Below is a small trained network, with its code and all its weights. Each question gives an input and a class and asks what happens when units are switched off, that is, made to give their printed mean instead of their output.

import numpy as np


def w(rows, s, z=0):
    codes = np.array(rows[::2]) - 128.0
    scale = np.full(codes.shape[1], s)
    scale[-1] = z or s
    return codes * scale


def f(y):
    return np.maximum(y, 0)


def log_softmax(a):
    a = a - a.max(-1, keepdims=True)
    return a - np.log(np.exp(a).sum(-1, keepdims=True))


def net(x, mask):
    res = np.array(x, float).reshape(1, 4) / 4 @ E
    y = f(res @ A[0][:, :-1].T + A[0][:, -1])
    res = res + np.where(mask, y, B[0][:, -1]) @ B[0][:, :-1]
    return log_softmax(res[-1] @ U[:, :-1].T + U[:, -1])


A, B = {}, {}
E = w([
[148,252,122,226,58],'x0',
[236,106,28,116,116],'x1',
[131,209,90,119,253],'x2',
[53,49,64,220,161],'x3',
],0.011)
A[0] = w([
[100,59,108,213,162,176],'N1',
[149,160,231,70,145,104],'N2',
[143,192,131,105,171,74],'N3',
[147,116,151,128,217,98],'N4',
[37,175,214,140,132,124],'N5',
[103,131,211,169,155,71],'N6',
[136,151,131,129,193,156],'N7',
[178,118,69,144,109,77],'N8',
[108,226,85,191,69,101],'N9',
[142,199,114,182,154,122],'N10',
[103,211,120,119,83,136],'N11',
[60,157,154,104,102,3],'N12',
[59,130,108,135,122,128],'N13',
[84,111,79,173,129,152],'N14',
[169,148,142,107,102,123],'N15',
[162,156,155,219,85,89],'N16',
[141,182,161,58,119,57],'N17',
[118,195,121,155,200,93],'N18',
[155,167,157,78,89,55],'N19',
[159,29,126,92,39,146],'N20',
[223,117,9,129,91,157],'N21',
[133,94,171,186,59,66],'N22',
[188,152,173,113,104,57],'N23',
[128,180,93,157,196,190],'N24',
[151,141,145,176,79,111],'N25',
[90,116,98,212,147,119],'N26',
[160,145,118,130,197,115],'N27',
[149,106,167,163,68,240],'N28',
[108,73,155,61,144,120],'N29',
[127,113,110,213,165,50],'N30',
[159,112,94,90,164,133],'N31',
[160,157,147,115,132,194],'N32',
],0.014,0.0056)
B[0] = w([
[215,122,155,59,172,239],'N1',
[202,96,127,103,185,203],'N2',
[148,63,149,167,87,189],'N3',
[73,60,121,113,36,181],'N4',
[85,193,225,202,234,214],'N5',
[75,212,123,233,198,171],'N6',
[88,85,182,135,88,189],'N7',
[116,231,152,219,151,183],'N8',
[36,80,55,2,198,250],'N9',
[47,62,101,99,91,216],'N10',
[120,112,127,66,161,201],'N11',
[112,158,117,226,175,154],'N12',
[172,163,159,136,164,169],'N13',
[209,64,211,74,154,205],'N14',
[153,83,195,153,184,169],'N15',
[61,76,77,93,166,209],'N16',
[193,36,133,131,175,187],'N17',
[155,61,161,160,13,211],'N18',
[185,55,115,133,142,177],'N19',
[74,73,180,145,109,225],'N20',
[65,235,211,209,253,254],'N21',
[146,23,181,154,59,191],'N22',
[193,100,78,144,154,173],'N23',
[119,79,222,141,26,227],'N24',
[68,77,82,92,117,183],'N25',
[243,82,162,77,194,214],'N26',
[55,109,154,187,96,188],'N27',
[107,88,243,140,51,204],'N28',
[13,111,22,68,162,193],'N29',
[192,80,140,119,153,188],'N30',
[47,110,139,117,144,183],'N31',
[186,138,178,92,151,178],'N32',
],0.0065,0.016)
U = w([
[49,124,98,45,162,121],'0',
[117,195,176,221,194,114],'1',
[253,114,156,110,164,111],'2',
[112,92,169,182,44,100],'3',
[121,164,176,92,128,252],'4',
[146,198,106,95,143,112],'5',
[157,127,89,154,64,110],'6',
[105,177,71,143,118,114],'7',
],0.016)

Each question gives the input, the list of numbers given to net, and the class t.
The units are the neurons (one row each of A and B). Each row of codes is followed by its name. A weight is (code - 128) times the scale printed after its matrix; where a second scale follows, it is the last column's (A, B and U).
mask holds one flag per neuron, in row order. A switched-off neuron (its flag False) gives its mean, the last column of its row in B, instead of its output. The means were averaged over made-up inputs and are rounded, as every weight is.
A unit's drop is (log p(t) with every unit on - log p(t) with that unit switched off) / (log p(t) with every unit on - log p(t) with every unit switched off).
The circuit of an input: a set's keep is (log p(t) with only the set's units on - log p(t) with every unit switched off) / (log p(t) with every unit on - log p(t) with every unit switched off). Starting from the 12 units with the biggest drops (on a tie, the unit counted first), units are removed one at a time, each time the one whose removal leaves the highest keep (on an exact tie, the one counted first), for as long as the keep stays at least 0.8.
units of the circuit, in order: the units of the circuit, biggest drop first
k most important neurons: the k neurons with the biggest drops, biggest first
drop when u is switched off: that unit's drop, to one decimal
input [3,-7,-4,2], class 1: most important neuron => [N5]
input [-4,0,-5,-3], class 3: 4 most important neurons => [N9 N20 N16 N28]
input [7,0,-6,6], class 0: 3 most important neurons => [N9 N16 N25]
input [-6,-2,7,-8], class 2: 3 most important neurons => [N2 N17 N9]
input [-1,8,8,8], class 1: 4 most important neurons => [N21 N8 N27 N31]
input [-1,-3,3,-4], class 2: 2 most important neurons => [N21 N2]
input [-5,6,-6,2], class 1: units of the circuit, in order => [N21 N8]
input [8,-8,-3,0], class 0: 4 most important neurons => [N9 N16 N21 N25]
input [-1,1,8,8], class 2: 4 most important neurons => [N26 N1 N14 N30]
input [-2,-5,5,4], class 1: 2 most important neurons => [N5 N6]
input [5,5,3,-5], class 0: 2 most important neurons => [N9 N10]
input [-7,7,-3,-4], class 0: 2 most important neurons => [N29 N5]
input [0,-5,7,-2], class 3: drop when N21 is switched off => 0.2
input [2,4,2,1], class 1: units of the circuit, in order => [N21]
input [7,-4,-7,5], class 0: drop when N18 is switched off => 0.1
input [6,-4,-4,-2], class 0: drop when N9 is switched off => 0.3
